Below are the code and all the weights of a small trained network. Each question names an input and a target symbol and asks about switching units off, where a switched-off unit gives its printed mean instead of its output.

import numpy as np


def w(rows, s, z=0):
    codes = np.array(rows[::2]) - 128.0
    scale = np.full(codes.shape[1], s)
    scale[-1] = z or s
    return codes * scale


def f(y):
    return y / 2 * (1 + np.tanh(0.7978845608 * (y + 0.044715 * y**3)))


def softmax(a):
    e = np.exp(a - a.max(-1, keepdims=True))
    return e / e.sum(-1, keepdims=True)


def log_softmax(a):
    a = a - a.max(-1, keepdims=True)
    return a - np.log(np.exp(a).sum(-1, keepdims=True))


def net(x, mask):
    ids = ['ΠΩβδζησ'.index(c) for c in x.split()]
    T = len(ids)
    res = E[ids] + P[:T]
    r = res
    for j in range(3):
        rows = slice(4 * j, 4 * j + 4)
        q, k, v = (r @ M[0][rows].T for M in (Q, K, V))
        z = softmax(np.where(np.tri(T) > 0, q @ k.T / 4**0.5, -1e9)) @ v
        o = O[0][rows]
        res = res + np.where(mask[j], z, o[:, -1]) @ o[:, :-1]
    y = f(res @ A[0][:, :-1].T + A[0][:, -1])
    res = res + np.where(mask[3:11], y, B[0][:, -1]) @ B[0][:, :-1]
    return log_softmax(res[-1] @ U[:, :-1].T + U[:, -1])


Q, K, V, O, A, B = {}, {}, {}, {}, {}, {}
E = w([
[228,161,49],'Π',
[138,146,93],'Ω',
[166,142,116],'β',
[132,154,89],'δ',
[202,108,181],'ζ',
[130,67,87],'η',
[102,171,7],'σ',
],0.02)
P = w([
[132,82,254],'0',
[74,120,162],'1',
[80,97,159],'2',
[84,98,156],'3',
[105,102,140],'4',
[96,110,83],'5',
[116,88,109],'6',
[137,85,164],'7',
[168,115,104],'8',
],0.0061)
Q[0] = w([
[198,170,158],'H0',
[67,138,103],'H0',
[60,126,141],'H0',
[130,122,81],'H0',
[247,155,128],'H1',
[156,77,119],'H1',
[29,105,158],'H1',
[75,153,202],'H1',
[180,148,48],'H2',
[158,128,167],'H2',
[129,168,178],'H2',
[92,102,204],'H2',
],0.014)
K[0] = w([
[52,20,113],'H0',
[148,142,124],'H0',
[101,106,137],'H0',
[183,223,142],'H0',
[200,86,51],'H1',
[127,182,32],'H1',
[55,114,168],'H1',
[60,75,178],'H1',
[134,8,119],'H2',
[129,86,148],'H2',
[201,186,173],'H2',
[128,137,246],'H2',
],0.011)
V[0] = w([
[156,101,107],'H0',
[142,80,76],'H0',
[185,107,78],'H0',
[187,170,110],'H0',
[238,177,92],'H1',
[176,105,132],'H1',
[125,128,112],'H1',
[150,171,133],'H1',
[91,60,125],'H2',
[62,247,104],'H2',
[44,132,129],'H2',
[125,243,144],'H2',
],0.015)
O[0] = w([
[211,127,175,152],'H0',
[218,87,98,155],'H0',
[181,69,164,181],'H0',
[165,131,237,172],'H0',
[98,104,245,255],'H1',
[176,91,161,161],'H1',
[129,193,142,136],'H1',
[119,167,185,152],'H1',
[153,132,23,125],'H2',
[152,171,223,101],'H2',
[145,193,125,97],'H2',
[80,182,212,104],'H2',
],0.011,0.023)
A[0] = w([
[216,99,84,6],'N0',
[115,63,226,177],'N1',
[126,111,172,2],'N2',
[80,125,35,247],'N3',
[169,70,173,81],'N4',
[125,143,179,202],'N5',
[95,4,170,70],'N6',
[126,66,115,107],'N7',
],0.013,0.0071)
B[0] = w([
[21,128,138,152],'N0',
[50,154,84,253],'N1',
[170,117,142,164],'N2',
[206,153,254,134],'N3',
[171,121,176,215],'N4',
[110,94,74,174],'N5',
[162,160,72,214],'N6',
[165,231,61,151],'N7',
],0.0082,0.065)
U = w([
[254,104,127,164],'Π',
[107,36,112,195],'Ω',
[61,56,90,177],'β',
[105,185,120,5],'δ',
[85,157,89,141],'ζ',
[143,86,40,58],'η',
[176,91,175,145],'σ',
],0.0099,0.0024)

Each question gives the input, a string of symbols that net reads in full, and the target symbol t.
The units are the heads (4 rows each of Q, K, V and O) and the neurons (one row each of A and B). Each row of codes is followed by its name. A weight is (code - 128) times the scale printed after its matrix; where a second scale follows, it is the last column's (O, A, B and U).
mask holds one flag per unit, heads first, then neurons. A switched-off unit (its flag False) gives its mean, the last column of its rows in O or B, instead of its output. The means were averaged over made-up inputs and are rounded, as every weight is.
A unit's drop is (log p(t) with every unit on - log p(t) with that unit switched off) / (log p(t) with every unit on - log p(t) with every unit switched off).
The circuit of an input: a set's keep is (log p(t) with only the set's units on - log p(t) with every unit switched off) / (log p(t) with every unit on - log p(t) with every unit switched off). Starting from all 11 units, units are removed one at a time, each time the one whose removal leaves the highest keep (on an exact tie, the one counted first), for as long as the keep stays at least 0.8.
units of the circuit, in order: the units of the circuit, biggest drop first
top k neurons: the k neurons with the biggest drops, biggest first
heads that matter: for each layer, one digit per head in row order, 1 if its drop is at least 0.15 and else 0, layers parted by /
drop when u is switched off: that unit's drop, to one decimal
input Ω Π Π σ Π Π, target σ: heads that matter	001
input β σ Π Π σ Π Ω, target σ: units of the circuit, in order	H2
input ζ β η Π δ η δ, target η: top 2 neurons	N4; N1
input Ω η σ, target Π: units of the circuit, in order	N1; H1
input ζ Π σ Π ζ, target η: units of the circuit, in order	H2; N6
input σ β η, target Π: top 3 neurons	N1; N3; N5
input δ Π β σ, target σ: heads that matter	101
input Ω Π σ Π Ω Π Π Π Π, target σ: units of the circuit, in order	H2; H1
input σ η σ δ Π Ω, target σ: units of the circuit, in order	H2; N7
input Π β Ω β, target β: units of the circuit, in order	N7; H2; N1
input Π Ω Π Ω β Ω η σ Ω, target Π: top 2 neurons	N1; N0
input Π β β Π Ω Π Ω β, target β: top 4 neurons	N1; N5; N7; N3
input Ω β Π η, target η: units of the circuit, in order	H2; H1
input δ Π σ Π η η δ δ, target Π: units of the circuit, in order	N0
input Ω Π Ω σ, target σ: units of the circuit, in order	H2; N6; N1; H1
input Π η Ω β δ η Ω Ω, target η: top 4 neurons	N4; N1; N3; N2
input ζ β η Π, target η: top 3 neurons	N0; N1; N4
input β η β, target Π: top 3 neurons	N1; N3; N5
input Ω β Ω Ω σ, target δ: top 3 neurons	N4; N1; N2
input η ζ η Ω η δ Π, target η: top 2 neurons	N0; N1
input η Π η δ Ω, target η: units of the circuit, in order	H2
input δ Π Π Π η, target η: top 2 neurons	N1; N6
input Π Ω ζ, target ζ: top 2 neurons	N1; N6
input Ω β ζ η Ω η Π Π σ, target Π: top 2 neurons	N1; N5
input δ Π η ζ σ Ω σ Π η, target Π: drop when H0 is switched off	0.1
input η Ω η Π Π Π Π η Ω, target Π: drop when N5 is switched off	0.2
input δ σ Ω ζ σ, target δ: drop when N2 is switched off	0.1
input ζ ζ β Ω ζ, target η: drop when N0 is switched off	0.0
